Below are the code and all the weights of a small trained network. Each question names an input and a target symbol and asks about switching units off, where a switched-off unit gives its printed mean instead of its output.

import numpy as np


def w(rows, s, z=0):
    codes = np.array(rows[::2]) - 128.0
    scale = np.full(codes.shape[1], s)
    scale[-1] = z or s
    return codes * scale


def norm(h):
    return h / np.sqrt((h * h).mean(-1, keepdims=True) + 1e-5)


def f(y):
    return np.maximum(y, 0)


def softmax(a):
    e = np.exp(a - a.max(-1, keepdims=True))
    return e / e.sum(-1, keepdims=True)


def log_softmax(a):
    a = a - a.max(-1, keepdims=True)
    return a - np.log(np.exp(a).sum(-1, keepdims=True))


def net(x, mask):
    ids = ['ΞΣΩβδηθπφψ'.index(c) for c in x.split()]
    T = len(ids)
    res = E[ids] + P[:T]
    u = 0
    for l in range(3):
        q, k, v = (norm(res) @ M[l].T for M in (Q, K, V))
        z = softmax(np.where(np.tri(T) > 0, q @ k.T / 2**0.5, -1e9)) @ v
        res = res + np.where(mask[u], z, O[l][:, -1]) @ O[l][:, :-1]
        u += 1
        y = f(norm(res) @ A[l][:, :-1].T + A[l][:, -1])
        res = res + np.where(mask[u : u + 4], y, B[l][:, -1]) @ B[l][:, :-1]
        u += 4
    return log_softmax(norm(res)[-1] @ U[:, :-1].T + U[:, -1])


Q, K, V, O, A, B = {}, {}, {}, {}, {}, {}
E = w([
[126,153,157,2,87,196,117,77,84],'Ξ',
[140,155,43,162,136,65,156,89,150],'Σ',
[144,131,62,151,146,34,158,162,110],'Ω',
[175,132,91,128,116,120,174,53,166],'β',
[176,208,84,105,142,64,104,57,151],'δ',
[177,233,117,181,174,108,100,103,164],'η',
[124,37,59,114,160,142,12,121,90],'θ',
[77,199,230,104,222,114,65,95,164],'π',
[19,103,173,164,171,150,193,196,194],'φ',
[108,154,223,200,127,48,78,76,47],'ψ',
],0.017)
P = w([
[6,154,110,127,94,70,129,126,115],'0',
[44,162,130,72,140,77,126,111,116],'1',
[79,143,146,64,144,89,114,128,115],'2',
[124,136,134,96,88,111,95,128,146],'3',
[116,124,127,129,116,98,115,97,153],'4',
[123,118,118,133,141,88,131,82,150],'5',
[156,110,115,121,120,118,127,92,142],'6',
[178,105,112,136,115,114,123,95,148],'7',
[184,86,128,137,127,118,128,101,130],'8',
[189,94,116,134,137,114,123,96,127],'9',
[186,81,108,122,130,138,135,93,135],'10',
],0.016)
Q[0] = w([
[156,87,117,137,17,123,136,254,64],'0.h1',
[147,25,72,189,93,169,41,103,200],'0.h1',
],0.0046)
K[0] = w([
[14,200,59,4,99,115,95,93,135],'0.h1',
[108,157,19,33,254,174,82,146,76],'0.h1',
],0.0052)
V[0] = w([
[148,240,197,117,100,107,244,171,170],'0.h1',
[146,118,213,146,116,17,134,2,2],'0.h1',
],0.0058)
O[0] = w([
[133,250,61,82,67,89,146,179,150,158],'0.h1',
[96,119,146,165,45,58,169,80,130,254],'0.h1',
],0.015,0.0036)
A[0] = w([
[51,42,125,72,93,126,213,164,142,139],'0.n1',
[181,201,245,46,121,255,73,13,171,253],'0.n2',
[106,44,162,222,227,193,161,96,143,99],'0.n3',
[104,215,117,165,180,201,101,103,86,12],'0.n4',
],0.0055,0.003)
B[0] = w([
[89,115,52,174,101,143,128,90,179,239],'0.n1',
[135,124,98,192,193,43,172,118,161,253],'0.n2',
[250,102,165,71,104,107,158,188,160,211],'0.n3',
[106,87,103,124,110,124,130,170,105,133],'0.n4',
],0.013,0.0042)
Q[1] = w([
[88,76,102,168,76,1,92,44,204],'1.h1',
[161,183,87,4,59,165,141,70,154],'1.h1',
],0.0071)
K[1] = w([
[255,72,141,209,193,139,34,39,64],'1.h1',
[101,201,172,192,187,105,122,139,151],'1.h1',
],0.0092)
V[1] = w([
[140,121,196,177,172,105,38,78,2],'1.h1',
[113,35,63,29,122,131,62,98,134],'1.h1',
],0.0074)
O[1] = w([
[177,117,173,253,29,84,46,149,166,181],'1.h1',
[128,117,16,106,163,152,46,120,167,250],'1.h1',
],0.015,0.0018)
A[1] = w([
[194,192,120,107,189,102,228,140,22,76],'1.n1',
[166,99,121,50,100,189,160,2,154,5],'1.n2',
[165,163,85,141,134,134,161,106,224,148],'1.n3',
[123,79,113,187,165,46,182,102,113,2],'1.n4',
],0.007,0.0023)
B[1] = w([
[255,92,76,57,2,220,156,126,48,223],'1.n1',
[58,80,143,67,76,82,51,60,90,165],'1.n2',
[119,113,125,109,161,212,135,194,110,254],'1.n3',
[195,175,88,37,142,94,54,128,249,212],'1.n4',
],0.0079,0.0058)
Q[2] = w([
[105,174,254,161,90,215,127,126,37],'2.h1',
[182,180,65,73,117,103,90,123,187],'2.h1',
],0.0073)
K[2] = w([
[85,254,145,97,122,133,169,121,97],'2.h1',
[156,45,126,114,185,176,124,158,167],'2.h1',
],0.0097)
V[2] = w([
[138,121,120,199,89,97,113,131,159],'2.h1',
[24,112,201,111,121,79,254,151,143],'2.h1',
],0.008)
O[2] = w([
[245,98,67,62,176,133,153,81,76,254],'2.h1',
[225,64,187,152,123,241,58,209,143,155],'2.h1',
],0.011,0.00096)
A[2] = w([
[176,99,104,112,96,127,115,123,134,3],'2.n1',
[176,142,189,114,124,148,190,137,117,18],'2.n2',
[139,148,164,121,172,140,128,136,138,113],'2.n3',
[129,88,127,84,185,250,127,178,138,198],'2.n4',
],0.016,0.0028)
B[2] = w([
[81,166,190,119,193,130,116,156,127,190],'2.n1',
[58,156,105,197,185,110,127,134,79,178],'2.n2',
[97,116,171,97,203,106,164,135,167,145],'2.n3',
[248,88,148,206,223,98,111,70,158,245],'2.n4',
],0.014,0.012)
U = w([
[24,135,74,146,152,126,3,98,115,193],'Ξ',
[116,172,55,155,97,141,150,114,153,77],'Σ',
[122,89,102,96,121,78,177,185,106,111],'Ω',
[177,88,142,66,74,148,254,86,89,167],'β',
[174,217,185,18,79,145,115,133,172,106],'δ',
[102,188,128,171,132,130,215,137,33,99],'η',
[117,90,134,120,124,126,108,138,82,58],'θ',
[42,162,214,102,185,87,111,171,143,22],'π',
[193,93,147,146,225,143,111,189,138,110],'φ',
[162,83,196,159,27,83,132,168,116,249],'ψ',
],0.0079,0.0021)

Each question gives the input, a string of symbols that net reads in full, and the target symbol t.
The units are the heads (2 rows each of Q, K, V and O) and the neurons (one row each of A and B). Each row of codes is followed by its name. A weight is (code - 128) times the scale printed after its matrix; where a second scale follows, it is the last column's (O, A, B and U).
mask holds one flag per unit, layer by layer, with each layer's heads first. A switched-off unit (its flag False) gives its mean, the last column of its rows in O or B, instead of its output. The means were averaged over made-up inputs and are rounded, as every weight is.
A unit's drop is (log p(t) with every unit on - log p(t) with that unit switched off) / (log p(t) with every unit on - log p(t) with every unit switched off).
The circuit of an input: a set's keep is (log p(t) with only the set's units on - log p(t) with every unit switched off) / (log p(t) with every unit on - log p(t) with every unit switched off). Starting from the 12 units with the biggest drops (on a tie, the unit counted first), units are removed one at a time, each time the one whose removal leaves the highest keep (on an exact tie, the one counted first), for as long as the keep stays at least 0.8.
units of the circuit, in order: the units of the circuit, biggest drop first
unit that matters most: the unit with the biggest drop
top k neurons: the k neurons with the biggest drops, biggest first
top k neurons in layer l: the k neurons of layer l with the biggest drops, biggest first
input Ω θ Ξ Ξ φ β δ, target Ξ: unit that matters most -> 0.h1
input β β Ω, target β: units of the circuit, in order -> 1.h1, 1.n1
input ψ φ Σ Ω Σ π Ξ δ ψ φ Ξ, target ψ: top 2 neurons -> 2.n4, 0.n1
input δ Σ η φ β θ φ, target Σ: units of the circuit, in order -> 0.n1, 2.h1
input β θ Ω φ φ Ξ Σ Ξ β Ξ π, target Ξ: top 2 neurons -> 2.n4, 0.n3
input β δ β η φ β θ Ξ, target Ξ: units of the circuit, in order -> 0.n2, 1.h1
input Σ δ η, target η: units of the circuit, in order -> 1.h1, 2.n2, 1.n1
input φ φ δ Ξ Ω, target δ: units of the circuit, in order -> 2.n2, 2.n4, 1.n4, 0.n2
input Ω β Ξ, target β: top 3 neurons -> 1.n1, 1.n2, 2.n1
input φ β φ η β β Σ β β, target β: units of the circuit, in order -> 1.n1, 1.h1
input η φ φ π η β β, target η: units of the circuit, in order -> 2.n2, 1.h1
input β θ β ψ, target Ξ: units of the circuit, in order -> 1.h1, 0.h1, 0.n3
input ψ θ φ φ φ Ω φ φ, target β: units of the circuit, in order -> 0.n3, 1.h1, 0.h1, 2.h1
input β Σ β η ψ ψ ψ Σ Σ, target ψ: units of the circuit, in order -> 1.h1
input ψ φ φ δ β θ φ Ξ Ξ Ω, target Ξ: units of the circuit, in order -> 1.h1, 2.n4
input ψ θ η, target Ξ: units of the circuit, in order -> 1.h1, 2.n4
input δ φ Σ β η Ξ, target η: units of the circuit, in order -> 1.h1, 2.n2
input η δ δ δ δ ψ π, target ψ: units of the circuit, in order -> 1.h1, 0.h1
input β φ Ω δ φ φ β δ β π, target π: top 3 neurons -> 0.n2, 2.n4, 2.n3
input δ δ θ β, target Ξ: units of the circuit, in order -> 1.h1
input φ β η δ, target η: top 3 neurons -> 2.n2, 1.n1, 0.n1
input Ξ β δ, target δ: top 2 neurons -> 2.n4, 0.n3
input φ Ξ φ π δ π β β, target π: top 3 neurons -> 2.n1, 0.n1, 0.n2
input δ β π β, target π: top 3 neurons -> 2.n1, 2.n4, 2.n2
input ψ δ ψ β φ δ ψ θ, target Ξ: top 2 neurons in layer 2 -> 2.n4, 2.n1
input φ β β Ω Σ, target β: top 2 neurons in layer 2 -> 2.n2, 2.n1
input Ξ φ β Ω β, target β: top 2 neurons -> 1.n2, 1.n1
input Σ δ ψ δ Σ η, target η: top 2 neurons -> 2.n2, 2.n4
input δ φ φ φ δ θ η ψ Ξ β η, target Σ: unit that matters most -> 2.h1
input φ φ φ φ θ β δ, target Ξ: top 3 neurons -> 2.n4, 0.n3, 1.n1
